Below is a small trained network, with its code and all its weights. Each question gives an input and a class and asks what happens when units are switched off, that is, made to give their printed mean instead of their output.

import numpy as np


def w(rows, s, z=0):
    codes = np.array(rows[::2]) - 128.0
    scale = np.full(codes.shape[1], s)
    scale[-1] = z or s
    return codes * scale


def f(y):
    return np.maximum(y, 0)


def log_softmax(a):
    a = a - a.max(-1, keepdims=True)
    return a - np.log(np.exp(a).sum(-1, keepdims=True))


def net(x, mask):
    res = np.array(x, float).reshape(1, 5) / 4 @ E
    y = f(res @ A[0][:, :-1].T + A[0][:, -1])
    res = res + np.where(mask, y, B[0][:, -1]) @ B[0][:, :-1]
    return log_softmax(res[-1] @ U[:, :-1].T + U[:, -1])


A, B = {}, {}
E = w([
[133,212,86,222,207],'x0',
[125,139,119,121,123],'x1',
[87,220,238,75,159],'x2',
[106,162,170,211,15],'x3',
[253,153,157,113,113],'x4',
],0.0046)
A[0] = w([
[15,84,95,109,129,119],'n1',
[112,170,147,158,44,97],'n2',
[127,128,143,168,88,172],'n3',
[141,148,67,205,187,113],'n4',
[126,106,135,81,85,98],'n5',
[123,95,144,82,85,95],'n6',
[107,148,153,160,57,116],'n7',
[95,174,187,90,144,88],'n8',
[128,197,103,207,198,85],'n9',
[133,129,110,88,180,96],'n10',
[105,135,165,170,61,106],'n11',
[124,88,92,155,120,111],'n12',
[142,107,109,80,190,94],'n13',
[139,104,120,96,179,99],'n14',
[114,141,132,136,80,117],'n15',
[246,124,159,136,108,137],'n16',
[149,153,174,121,143,123],'n17',
[237,130,147,115,114,114],'n18',
[183,144,139,117,115,108],'n19',
[173,37,2,176,76,93],'n20',
[40,103,134,180,142,146],'n21',
[133,121,121,165,88,129],'n22',
[136,122,96,102,166,172],'n23',
[59,194,160,102,136,145],'n24',
[127,62,169,115,108,198],'n25',
[140,76,125,76,175,118],'n26',
[119,153,103,155,156,162],'n27',
[113,119,109,70,180,127],'n28',
[123,133,128,148,124,254],'n29',
[111,182,191,93,142,81],'n30',
[123,169,58,61,127,194],'n31',
[116,28,137,38,61,104],'n32',
[43,96,124,144,143,93],'n33',
],0.0088,0.006)
B[0] = w([
[134,155,47,70,152,193],'n1',
[124,140,111,185,197,168],'n2',
[171,120,126,158,154,188],'n3',
[124,218,180,104,126,181],'n4',
[111,182,152,126,130,154],'n5',
[110,189,154,126,132,157],'n6',
[132,130,114,182,177,172],'n7',
[108,92,167,87,184,165],'n8',
[100,236,177,127,125,174],'n9',
[127,129,132,172,170,146],'n10',
[128,135,110,183,185,169],'n11',
[121,100,148,102,158,159],'n12',
[116,130,118,183,179,154],'n13',
[119,133,122,168,170,147],'n14',
[134,135,121,156,160,150],'n15',
[122,154,53,64,159,182],'n16',
[134,102,143,94,148,155],'n17',
[106,146,60,72,156,167],'n18',
[112,141,92,103,149,145],'n19',
[89,42,206,79,210,224],'n20',
[146,135,65,78,129,191],'n21',
[150,123,129,149,175,158],'n22',
[162,119,120,168,143,178],'n23',
[140,83,173,83,160,194],'n24',
[185,154,157,123,79,216],'n25',
[140,140,124,180,180,166],'n26',
[149,167,152,115,111,174],'n27',
[137,119,118,172,177,166],'n28',
[242,92,134,116,78,255],'n29',
[111,88,174,91,183,163],'n30',
[182,103,129,148,103,192],'n31',
[117,255,184,123,120,210],'n32',
[115,153,72,84,159,160],'n33',
],0.03,0.006)
U = w([
[195,116,139,127,123,252],'0',
[92,58,205,84,166,99],'1',
[113,218,178,138,102,86],'2',
[135,116,86,254,185,73],'3',
[115,138,8,59,126,104],'4',
[167,59,124,173,7,150],'5',
[27,96,124,142,55,94],'6',
[22,90,121,176,70,93],'7',
],0.0066,0.0044)

Each question gives the input, the list of numbers given to net, and the class t.
The units are the neurons (one row each of A and B). Each row of codes is followed by its name. A weight is (code - 128) times the scale printed after its matrix; where a second scale follows, it is the last column's (A, B and U).
mask holds one flag per neuron, in row order. A switched-off neuron (its flag False) gives its mean, the last column of its row in B, instead of its output. The means were averaged over made-up inputs and are rounded, as every weight is.
A unit's drop is (log p(t) with every unit on - log p(t) with that unit switched off) / (log p(t) with every unit on - log p(t) with every unit switched off).
The circuit of an input: a set's keep is (log p(t) with only the set's units on - log p(t) with every unit switched off) / (log p(t) with every unit on - log p(t) with every unit switched off). Starting from the 12 units with the biggest drops (on a tie, the unit counted first), units are removed one at a time, each time the one whose removal leaves the highest keep (on an exact tie, the one counted first), for as long as the keep stays at least 0.8.
units of the circuit, in order: the units of the circuit, biggest drop first
most important unit: the unit with the biggest drop
top k neurons: the k neurons with the biggest drops, biggest first
drop of u: that unit's drop, to one decimal
input [7,-1,4,-5,6], class 2: top 3 neurons -> (n9; n4; n20)
input [8,-7,-3,-1,7], class 2: units of the circuit, in order -> (n9)
input [-1,-3,7,-6,0], class 1: top 2 neurons -> (n8; n30)
input [-2,-5,-8,1,7], class 1: top 3 neurons -> (n20; n1; n21)
input [1,0,2,1,-7], class 4: units of the circuit, in order -> (n1; n21)
input [3,1,0,-1,7], class 4: units of the circuit, in order -> (n16; n18)
input [-6,4,4,5,7], class 4: top 2 neurons -> (n16; n18)
input [-6,-3,-1,-7,7], class 3: units of the circuit, in order -> (n26; n13)
input [-5,-1,4,-2,4], class 2: units of the circuit, in order -> (n20; n32)
input [-7,0,-2,6,-6], class 2: top 4 neurons -> (n32; n6; n25; n5)
input [-1,-4,5,-7,-7], class 3: units of the circuit, in order -> (n28; n13)
input [1,-2,-7,-4,-8], class 4: top 4 neurons -> (n1; n21; n33; n24)
input [-6,-4,7,8,-1], class 3: top 4 neurons -> (n2; n11; n7; n20)
input [6,-4,3,0,0], class 2: top 3 neurons -> (n9; n20; n4)
input [7,-5,4,3,-4], class 2: most important unit -> n9
input [4,0,7,4,-8], class 4: top 2 neurons -> (n21; n20)
input [-3,-3,7,-7,8], class 4: top 3 neurons -> (n18; n16; n20)
input [-4,-6,-8,-2,8], class 1: top 2 neurons -> (n20; n1)
input [7,-6,2,-3,8], class 4: top 3 neurons -> (n16; n18; n32)
input [-6,-2,0,0,8], class 4: most important unit -> n16
input [-6,-4,0,-5,7], class 4: drop of n18 -> 0.9
input [-4,1,-6,-1,-2], class 1: drop of n30 -> -0.1
input [6,6,6,-8,4], class 3: drop of n1 -> 0.0
